[-12 -33 -17 -14  15 -26  -8  -6  21  40  24  42 107 -27  17  16  11 -11
  15  30 -36 -38   1 -37 -11   4 -57  -6  -5 -68 -44 -11 -28  17 -31 -27
  86   9  62 -36 -34  11  23]	z306
[  4  10   9   8   5  -6 -16  -3   6  -1  -5 -27 -17 -11   0 -21  -3  68
   1   2 -36  -4  12 -24  17  -1  -6  11 -21 -15 -11   9   8  -6   7 -11
  23 -18  10  55  -1 -15   4]	z306
[  28   28   12   25    2   13   -9    0  -16  -66    2  -40 -114    5
   -6  -34  -16   86    3  -18   15   41    0   16    9   10   58   22
   -4   51   22   12   17  -12   23   15  -54  -28  -26   44   12  -58
  -40]	z423
[ -6 -14   5 -15 -10 -28 -20  -9   8  27 -12 -17  32 -22 -21   5   7  32
   5  24 -59 -36  23 -14  20 -15 -63   0 -27 -47 -20   5  22   4   9 -27
  58 -11  20  58 -19  34  40]	z759
[ -7  22 -13  -9 -41  15  14  -8   9 -31 -14   2 -10  27  -3  24   6 -50
 -29 -12  23  10  10  30   6  -2  20 -23   4  22   3 -16  10   3  11  33
 -27  -7 -47  -6  19  33 -13]	z520
[ 13  -7  13   8  23   6   2  16  -3   5  47  -1  38 -25  10 -12   6  23
  19  10 -10  -4  -7 -17  -5   9   1   5   3  -4  -9   5  -2  13 -29 -22
  17  14  34 -20 -11 -18   6]	z486
[-25  14  -3 -13 -35 -17  -6  -5  14  11 -39 -21  24  11 -16  -2   0   8
  -5   2 -27 -17  10   5  24  -8 -27  -4 -14 -26  -4   6  14  -2  25   2
  20  -4 -12  54  -6  47  24]	z311
[-11  -8  -8 -15  -6   5   5  -4   1   3  -7   4  14  12   0   2  -5 -29
  -4  -1   1  -4  -2  -1   5  -6  -2   0   4   0  -9  -6  -2   5 -12   6
  -3   0 -11  -9  -1   9  -2]	z967
[ -18  -10   -9  -16  -11   12   30    4    3   -6   22   38   36   15
   13   21    7 -104   -5  -12   49   11  -11   16  -13    0   29  -17
   24   13  -12  -25  -10   18  -32   38  -21   30  -18  -66   -4    9
  -24]	z967
[ -8  11  -9  -1 -37   3  19 -15   7 -47 -13  11 -25  52 -16  35  10 -81
 -32 -17  53  18  22  44 -10 -18  13 -46  14  27 -13 -36  20  13  17  54
 -33   9 -70 -12  18  60 -29]	z759
[ -6  37   1  16 -37  11   9  -5   5 -43 -29 -28 -56  39 -12  -1  -8  -5
 -20 -27  27  30   2  30  -1  -9  39 -16   1  38  12  -6  17  -7  26  36
 -43  -7 -55  35  17  25 -14]	z311
[  5  -6   0  17  12   6  -2  -1  -1  -6  10  -9 -16 -11   0 -16 -10  38
  24  13 -28  -7   0  -9  12  -3   1   7  -4  24   5   6  -2  -3 -11 -19
   5  -5  11   3   0 -30  -2]	z511
[ -7 -14   4 -10   5  -8  -9  -4   0  24  -2 -15  20 -16  -5  -1   1  57
   9  20 -38 -27   8 -24  19   3 -26  15 -25 -35  -2  14  10  -1  13 -26
  39 -16  24  47 -21   7  25]	z526
[ -6  -4   3 -22  -7 -18 -10   1   0   2  -9   0  15  -2 -13  -7   6  21
  10   7 -14 -20  10  -7  28   0 -23   9  -8 -24 -13  10   4   6   9  -8
  14  -4  13  13 -18   3   0]	z423
[ -2   9  -7  -9 -29   6  -5  -9   8 -13 -11 -14 -20  20  -6   3   1 -10
  -8  -1 -15  -5  15  12   2 -15   6  -8  -1  13  -6  -8   3   1  14  16
  -1 -10 -22   8   9  26  -2]	z84
[  1 -22  -9  19  17  11  18   4   2 -16  38  33  24  -7  19   5  -4 -34
  30  15  11   3  -6   0 -14  -3  16 -10  19  29  -2 -13 -19  13 -39  -5
   5  20  19 -69  -4 -30 -16]	z511
[ -7  -5   0 -11   3   1   0   7   0  10  14 -10  -1 -15   7  -7  -6   8
   7  -3 -10  -3 -10  -8  14   2   6  16  -1  -2  -4   5   1   1 -17   2
  -4  -3   6   6  -6 -19  -4]	z967
[ 27  12  11  26  12  14  14  10 -11 -61  38   5 -74  -1   8 -21  -9  30
   9 -15  42  39 -12  17  -8  22  63  11  19  56  12  -1   2   9 -14  25
 -42   1  -7 -32   6 -68 -56]	z423
[ -8  -8   3 -24  -8 -26 -16   0   2   9 -18   0  29 -16 -17 -11   3  39
   9  16 -31 -31  11  -7  36   2 -36  16 -16 -37  -6  12   8   1  12 -19
  30 -10  19  34 -22   4  15]	z423
[-11  13   4   1 -18  -9  -3  -1  10   2 -24 -28  -4   3 -17 -11  -4  27
   0  -4 -20  -2   3  -2  12  -7 -10   5 -13  -8   0  10  13   0  18   4
   2  -6  -5  52  -8  15  19]	z311
[ -9 -29 -15  -5  22 -21   0  -5  21  42  22  11  81 -40  -5   9   7  -3
  20  23 -25 -26   2 -28  -1  -2 -36   4  -1 -46 -27   6 -12  26 -34 -34
  57   4  57 -26 -37  -5  32]	z538
[-22 -24   4 -46 -19 -39 -24  -9   4  59 -33  10  84   9  -9  11  11 -26
  -4  32 -44 -56  16 -17  17  -6 -82   5 -23 -49 -15   6  -4   5   7 -46
  74   1  24  12 -13  57  58]	z900
[ 21   4  10  42  22  22  24   9   3 -41  40   2 -50  -6  18 -18 -13  16
  18 -13  32  56 -25   9 -36  13  64   1  18  54  13  -3 -10  13 -24  24
 -37  14   4 -31   5 -58 -35]	z311
[  4   2   7   8   2  -8 -15  -1   8   0   2 -15   1 -17   5 -15  -2  47
  -2   7 -30 -13  10 -22  12  -1 -13   9 -15 -18 -12   8   2  -1  -4 -16
  36 -13  19  38  -5  -9   7]	z306
[ 10 -17   4  15  30  -7   5   2   4   0  31  -4  -1 -32  -6   4   3  18
  22   7 -15   9   6  -7 -10  -7  -5  -1  -1  -1 -15  -4  10  17 -15  -7
  11   1  22   4 -13 -24   2]	z759
[  9   9   1   6 -20  10  -4  -9   5 -26  -3 -20 -51  20  -3  -9  -4  21
  -4  -9  -3  11  11  11  -7  -9  33  -6  -4  29   0  -4   1  -4  12  21
 -19 -11 -21  16  17   1 -13]	z84
[ 10 -15  14 -10   9 -20 -24  -2  -6  24   9  -7  13 -11  10 -19  -5  38
   8  26 -39 -20  -5 -21  -3  15 -28  20 -23  -6   2  16  -6  -2  -9 -37
  53  -8  39  16 -11 -18  27]	z900
[ -4 -21  -9 -17  -6 -27  -3  -6  11  18  17  11  62 -22  -5  16  12 -28
   7  28 -27 -25  14  -9   1  -9 -51 -17  -7 -36 -21 -12   5  20 -19 -15
  62  11  27  -5 -20  29  23]	z759
[ 13  19   3  12  -6  13   2   8 -11 -32  23 -15  -9  14  10  -3   1   2
  -4  -7  24  10  -1  12  -2   1  24  -5  13  26   0 -11  12   1  -4   1
 -17   0 -21 -18  12   5 -16]	z486
[-19  -2 -19  -6 -32   2  16  -6   5 -18 -13  25  29  33  -1  19   4 -71
  -2   2  20 -15  14  21  13 -15  -3 -31  11  21  -4 -21  -2   2  -2  14
  -3  15 -33 -37   9  39 -14]	z511
[ 12   9 -13  33  -1  15  24  -1   7 -49  26  -7 -44  -1   0   3  -3 -18
  -5 -22  52  37   5  12 -12   5  67  -4  16  42   0  -7  12   8 -10  25
 -36   1 -22 -20   3 -24 -40]	z538
[ 22   7  10  25  14  15 -13   1  -2 -13  30 -41 -81 -18   6 -28 -13  85
  17  -4 -35  25  -2 -15  -3   1  41  21  -5  36   8  15   1  -5  -5   0
 -15 -18  17  21  11 -60 -11]	z84
[  6  35   4   2 -42  14 -15 -13  -2 -32 -25 -54 -90  34 -15 -10  -8  41
 -20 -19 -12  10  20  18  18 -14  30  -1 -14  32  10  -1  18 -19  39  29
 -36 -26 -56  60  30  22  -8]	z84
[-12  -5   0 -10  -9 -11 -34  -9   3  22 -36 -29  12  -3 -16 -19  -6  77
  15  29 -83 -45  15 -21  44 -12 -57  16 -34 -26   3  20  13 -20  18 -43
  43 -30   8  69  -7  15  40]	z511
[ 10  12  -3  10  -1   2 -12 -11   6 -10   1 -35 -24  -9  -8  -8  -5  49
 -12   5  -9   0   3  -3   5  -1  -1   8 -11   3  -2   9  10   0   0  -8
   9 -28  -4  24  -8  -8   7]	z538
[  2   0  13  -5 -12 -18 -20  -4  -6   5 -15 -26 -22   8 -10 -11  -4  30
  -7   0 -25 -14  10  -6  13   8  -9  14 -25   6   4  14  11 -14  21 -18
  15 -11  -7  51   0   4  20]	z900
[  8  23  -6   5 -28  23  10  -5   0 -41  -4 -18 -43   9   5   7  -3 -11
 -22 -16  25  21   5  25   5   4  41  -6   1  36  14  -7  12  -4  12  27
 -42 -11 -39  14  22  -1 -21]	z520
[ -6 -24  -6 -23   8 -14  11  -1   8   6  22  46  68  -6   0  11   9 -46
  17  17  14 -16  -7   2 -11   3 -23  -9  17 -23 -24  -9 -24  33 -31  -4
  30  21  33 -73 -26  -4  -3]	z423
[  8   7   9  15   5  13  11   3  -6 -30  19 -20 -44  -3   5 -10  -5  42
   4  -3  11  21   1  -2   4  13  37   5  -8  26  13   4  15  -2   9   6
 -19  -4  -8  26   1 -26 -22]	z526
[ -1 -10 -10  10   1  -2  33   5   7 -25  30  28  11   3   1  25  11 -82
   7  -4  41  22  13  21 -13 -12  19 -35  26  27 -21 -31   9  25 -18  24
 -14  29 -11 -50   1   8 -34]	z759
[ -9   9  -1  -4 -11  -6 -10 -12  13  -4 -12   4  26  15   1   6   4  -5
 -15   6  -7 -13  12  -3   0  -7 -19 -14  -6 -19 -19 -13  -7   5   0   7
  36  -6  -9   7  -1  31   6]	z306
[-35 -22  -7 -46 -22 -18  -8 -17  12  42 -33   9  89  16 -12  34  13 -17
 -11  32 -19 -54   9  -6  10 -18 -71 -10 -16 -67 -21  -6   1  13  11 -23
  61 -14   8  11 -21  69  54]	z526
[-25 -24  -6 -37  -4 -21 -17 -16   8  46 -23  -3  78   1 -12  17   5  28
   4  36 -50 -56   5 -21  16 -10 -77   1 -26 -69 -22   4  -1   9  14 -39
  72 -20  27  30 -28  49  51]	z526
[-10   3   2 -17 -11  -6 -18 -16   1   7 -33 -25  -2  16 -17   5  -2  58
 -13  14 -28 -26   9  -3  15  -9 -35   5 -28 -28   0   6  14  -8  34 -10
  24 -34 -14  63  -8  34  27]	z526
[  4  13   9   6 -19  -3  25   9  -8 -39  10  14 -27  33  11   1   4 -67
 -12 -24  58  26   5  26  -7  17  58 -14  11  57  11 -13  12   1   6  28
 -36  21 -33 -26  19  -4 -42]	z900
[-10  -4  -1 -14 -25 -15  17   2  -1 -14  -3  26  20  33   5   9   7 -82
 -11  -9  39  -1  11  13  -2   9  17 -18   2  22  -4 -12   4   2   2  15
  -5  28 -19 -26   7  27 -17]	z900
[ -6  -9   1 -21 -10 -15  -2  -6   4 -10  -3  21  34   5  -8   6   7 -13
   5  11   9 -13   5  11   1   1 -22  -2   5 -22 -14  -5  -8  17  -2   0
  17   3   4 -24 -16  10   1]	z423
[  1   3  -3 -15 -15  -2 -23  -6   8  15 -17 -32  -6 -21 -10  -4  -5  61
  -7  12 -54 -24   7 -13  33   1 -26  21 -32 -26   3  16  10 -13  16 -15
  14 -29   9  73  -4   5  29]	z520
[ -4   9 -13   2 -13  -1  -4 -10  13 -18  -6 -20  -6   9  -8  12   0  10
 -17  -1  12   1   7  11   6  -7   1  -3   0   4 -12  -3  11   4   5   5
  -1 -22 -22   3  -2  15  -2]	z538
[ -2   7   1   0  -5   2   8  11   0   3  21  -3  37   6   0   8  13 -24
   6  -2  13 -10   6   1   6  -1   4 -12  14  -3 -11  -8  10  13 -10 -11
   1  13   2 -18  -5  21   0]	z486
[ -1 -27  -5  -9   4 -10  12  -5  10   4  36  33  52  -6   9  25  11 -58
   9  23   6  -7  -3   7 -25  -9 -32 -28  12 -10 -31 -25 -10  31 -34   1
  37  19  21 -61 -12  13  -1]	z759
[ -5  25 -16 -10 -53  18  19  -7   8 -46 -16   6 -21  36   1  23   5 -72
 -35 -17  44  15   8  40   5  -1  33 -25   8  34   5 -24  12   0  13  44
 -42  -1 -58  -8  24  34 -26]	z520
[ -4  -8  -1   8  10  -1  -9  -2  -2   9   3  -6  13 -13   2 -13  -6  37
  27  21 -44 -19   6 -18  19  -8 -19   5 -12   4   4  10  -3  -7 -10 -28
  27  -9  21   6  -5 -14  13]	z511
[  7  -5  14  12  20 -10 -12   1   8  10  19  -7  11 -26  12 -17   0  61
  10  11 -33 -10   4 -31   2   2 -10  10 -16 -25 -14  11  -6   4 -15 -19
  41 -10  40  23 -12 -28   6]	z306
[ -8  -3   7   4  -6  -9 -19   0  -1  12 -13 -25  -6 -18  -4 -23  -8  68
  22  17 -59 -32  14 -17  42  -5 -23  15 -28  -5   6  20  13 -23   8 -30
  21 -12  13  57  -6  -6  19]	z511
[  9  10  14   4   1  -2 -12   8  -7   2  10 -31   9 -16  -4 -15   2  52
   5   2 -22 -14   8 -10  20   0  -7  10  -9 -12  -1   9  19  -7   8 -24
   8  -7   5  39  -3   8  14]	z486
[ -2  12  -8 -18 -26   3 -19  -8   9   5 -17 -25  -7  -7  -4   7  -3  34
 -15   9 -35 -15   5   5  21  -1 -22   9 -23 -13   5   7   8  -5  13  -5
   5 -25  -8  50   4  12  24]	z520
[ 18   8   6   9   2   7  10   0  -6 -48  22   5 -41  -1   4 -15  -5  10
   6  -7  33  25  -9  20 -10  11  38   4  13  33   6  -2  -3  13  -7  16
 -26  -1  -5 -24  -1 -43 -37]	z423
[ -1   4  -9 -14 -21   5  -9 -10  10   5  -8  -8  10  -4  -3  12   1  13
  -9  12 -29 -14   3   3   7   4 -22   1 -13 -14  -4  -2  -2   0   3  -6
  14 -18  -1  19  -1  14  23]	z520
[-20 -22 -12 -30  -2  -1  16  -2   8  22  14  42  74   7  10  24   6 -87
   0   9  20 -15 -11   1 -16  -7 -21 -13  20 -19 -25 -21 -22  24 -40  11
  21  20  10 -72 -15  18   5]	z967
[  0  12  -1  14 -19  16   1  -6  -3 -34 -10 -10 -37  24  -2  -5  -6   3
  -2  -3   6   1   8  18  11 -11  18 -12   0  41  11  -4   7 -12   8  12
 -25 -10 -37   8  14   2 -18]	z511
[ 17  15  15  35  14  26  15   5 -14 -45  18 -29 -88   2   8 -22 -11  66
   5 -14  18  37   1   2  -1  14  68  12  -7  46  24   9  21  -8  17  15
 -44 -13 -14  44   8 -50 -36]	z526
[ 17  15   7  25   7   9 -15  -2   2 -26  12 -21 -35  -8  15 -28  -7  63
  -3   3 -24  10   1 -15  -2  14  10  11 -12  13  -3   6   0  -4  -9  -6
  23 -16  10  30   4 -33 -10]	z306
[-15  -3 -23 -11 -27  -5   8 -14  15  -6 -11   5  40  15 -12  29   6 -50
 -21   4  24 -15  13  11   0 -13 -15 -18   5 -12 -23 -14   3  14  -5   5
  18  -5 -19 -26  -9  47   9]	z538
[ 13   1  -2  25  20  38  32  12 -11 -39  56  13 -45  -8  31  -6 -14 -31
   6 -17  48  47 -28  13 -25  17  77   2  32  61   7 -16  -6   9 -41  29
 -48  12  -7 -60   4 -69 -51]	z967
[ 12 -24  25  -6  19 -21 -22   0  -6  36  24  -2  30 -29  15 -18  -5  42
  20  29 -50 -29 -10 -29 -10  19 -35  23 -26 -18  -5  18 -14   0 -17 -52
  63   1  60   7 -22 -25  35]	z900
[ -2   9   1   3  -9   6  17  13  -2 -15  22   8  36  13   0  15  12 -48
  -1 -12  33   0   7  14   4  -5  21 -17  20   9  -6 -16  10  16  -8   6
 -10  19 -16 -32   4  28 -11]	z486
[-24 -14  -5 -31 -18 -19 -21 -18   8  25 -39 -14  48  13 -15  11   3  40
  -7  31 -48 -46  12 -11  21 -12 -66  -1 -34 -56 -13   6   8  -3  30 -29
  57 -33   5  56 -17  55  47]	z526
[ 29  22  11  31   2  20  -2  12 -13 -40  30 -39 -58  -2   5 -22  -5  44
   4 -14  15  22   1   3   3   8  48  11   5  38  13   4  20 -11   1  -1
 -37  -3 -20  25  10 -21 -24]	z486
[-15 -14  -5 -14  -9   4  19  -1   7  -9  16  30  35  21  17  23   6 -44
  -7  14  28  -7  -7  13  -9   3  -3 -24   9   1  -9 -16  -6  17 -11   8
  15   8   1 -47  -6  19 -13]	z526
[ 14  12   2  13  -5  17  17   7  -8 -37  34   8  10  14  14   3   4 -40
  -2  -9  47  16  -6  21 -22   2  34 -17  21  32  -3 -21   0  13 -17  11
 -23  16 -19 -47   8   5 -23]	z486
[  7   9   2  28  -5  15  -1  -1 -10 -39  -3 -18 -49   7   7 -23 -14  34
  13  -3  -4   5   8   9  14  -5  27   2  -5  47  14   4   7 -19   3  -1
 -21  -9 -20  19  15 -22 -19]	z511
[ 10  32  -6  26 -19  11  -5  -7  -4 -47 -17 -53 -90  14 -16 -13 -11  47
 -26 -22  18  24  17  13  27  -6  48   9  -5  42  15   8  35 -17  27  20
 -39 -31 -52  57  15  -4 -29]	z538
[ 11   8   5  27   4  12 -10  -2  -8 -27   2 -22 -47  -2   7 -26 -15  57
  16   6 -23   4   3   1  12  -2  17   9  -9  36  21   9   5 -16  -1 -10
  -8 -14  -5  28   9 -34  -8]	z511
[ 17  11  11   9   2   5   5   6  -6 -49  12  -9 -61  -1  -9 -19  -6  34
   7 -15  26  25   2  12  10   8  46  14   4  28  11   7  12   4   6  22
 -39  -1 -12  13  -1 -42 -38]	z423
[-11  24  -7 -14 -47  -1  11   0  -2 -53 -33   1 -32  39 -17  10   5 -35
 -30 -26  55   9  22  41  28  -5  29 -15  11  27   0  -9  22  -3  33  40
 -45  -2 -61  11  15  30 -38]	z423
[ -3  15   7  -7 -14  -8 -20   7  -4  11   1 -34  24  -4  -7 -10   9  38
   2   7 -35 -24  14 -10  28  -1 -26   7 -14 -19  -5   9  20  -6  14 -25
  18  -8   0  42  -5  29  21]	z486
[ -5 -16  -9 -14 -18   0   8  -6  16   0  18  23  33  13   6  19   8 -52
   3   6   5  -7   7   8 -20 -11   5 -22  11  -1 -19 -19 -21  18 -15  18
  15  16   5 -52   0  22  -3]	z84
[-20  -5 -10 -30 -31 -10   3  -5  19  25  -7   6  47  11 -11  18  14 -49
  -1   5 -19 -26  20   3  12 -20 -21 -20   2 -20 -19  -8  -3  16   0   7
  24  10   1 -16  -2  45  15]	z84
[-13   4  -3   5  -6   0  -4   3  -1  -3 -16 -14  -1   1  -5 -11  -5  32
  17   8 -29 -19  17  -6  36 -12  -6   2 -14   9   4   8  14 -17   6 -14
   3 -11  -4  30   4  -1   6]	z511
[ -8 -19  -7 -15  -7 -11  -2  -5  13  19   8   2  32  -6  -7   5   7 -10
  13   9 -24 -19  13 -10   1 -16 -11  -5  -3 -19 -18  -3  -8  10  -8   1
  22   5  17 -10 -10  15  16]	z84
[  2 -11  -6  16   6  14  18   0  -1 -25  22  20   5   8  12  -2  -5 -28
  20   5  18   4  -3   6  -8 -10  23 -15  12  33   1 -11 -14   5 -28   4
  -9  15   0 -49   5 -20 -19]	z511
[ -7   8 -20   5 -22   0  -3 -12  13 -24  -7 -17 -11  16 -10  18   2 -15
 -23  -8  25   5   9  16   1 -12  10  -9   3   9  -9  -3  10   5   1  15
  -6 -18 -30  -3  -1  20  -3]	z538
[  6  20   8   5 -14   4  12   4  -5 -53  -2   0 -52  18 -10 -15   0   7
  -2 -22  37  24   8  24  16  11  46   1   7  35   8   0  18   3  14  31
 -43   2 -32   5   7 -19 -45]	z423
[-27  12  -8 -38 -43 -29 -23  -9   7   5 -55 -13  17  21 -32   2   9  22
 -16   5 -22 -38  26   8  52  -8 -46  -2 -20 -35 -14   8  21 -12  37  -3
  17 -18 -23  56 -10  53  20]	z423
[  3  -6  -2  22  13  14  23   8  -4 -27  26  22   1   1  20 -13  -4 -23
  23   4  15  10  -3   3  -2   0  26 -13  17  44   3  -8  -9   3 -31   1
 -11  16   9 -53   8 -37 -29]	z511
[  1  14   3  14  -6  20  13   9 -12 -33  10 -18 -61   7  11 -13 -10  -2
  -5 -27  27  30  -6  10   9   6  61   9   5  48  14   0  18  -9  -6  27
 -53  -5 -30  12  13 -30 -36]	z967
[ -7   1   0  12  -8   2   6   2  -1 -12   2  -8  -8  -1   2 -11  -2   7
  18   2 -10  -9  10   1  24  -8  12  -5  -3  21   6   5   8  -8  -3  -6
  -5   1  -4   8   5  -7 -10]	z511
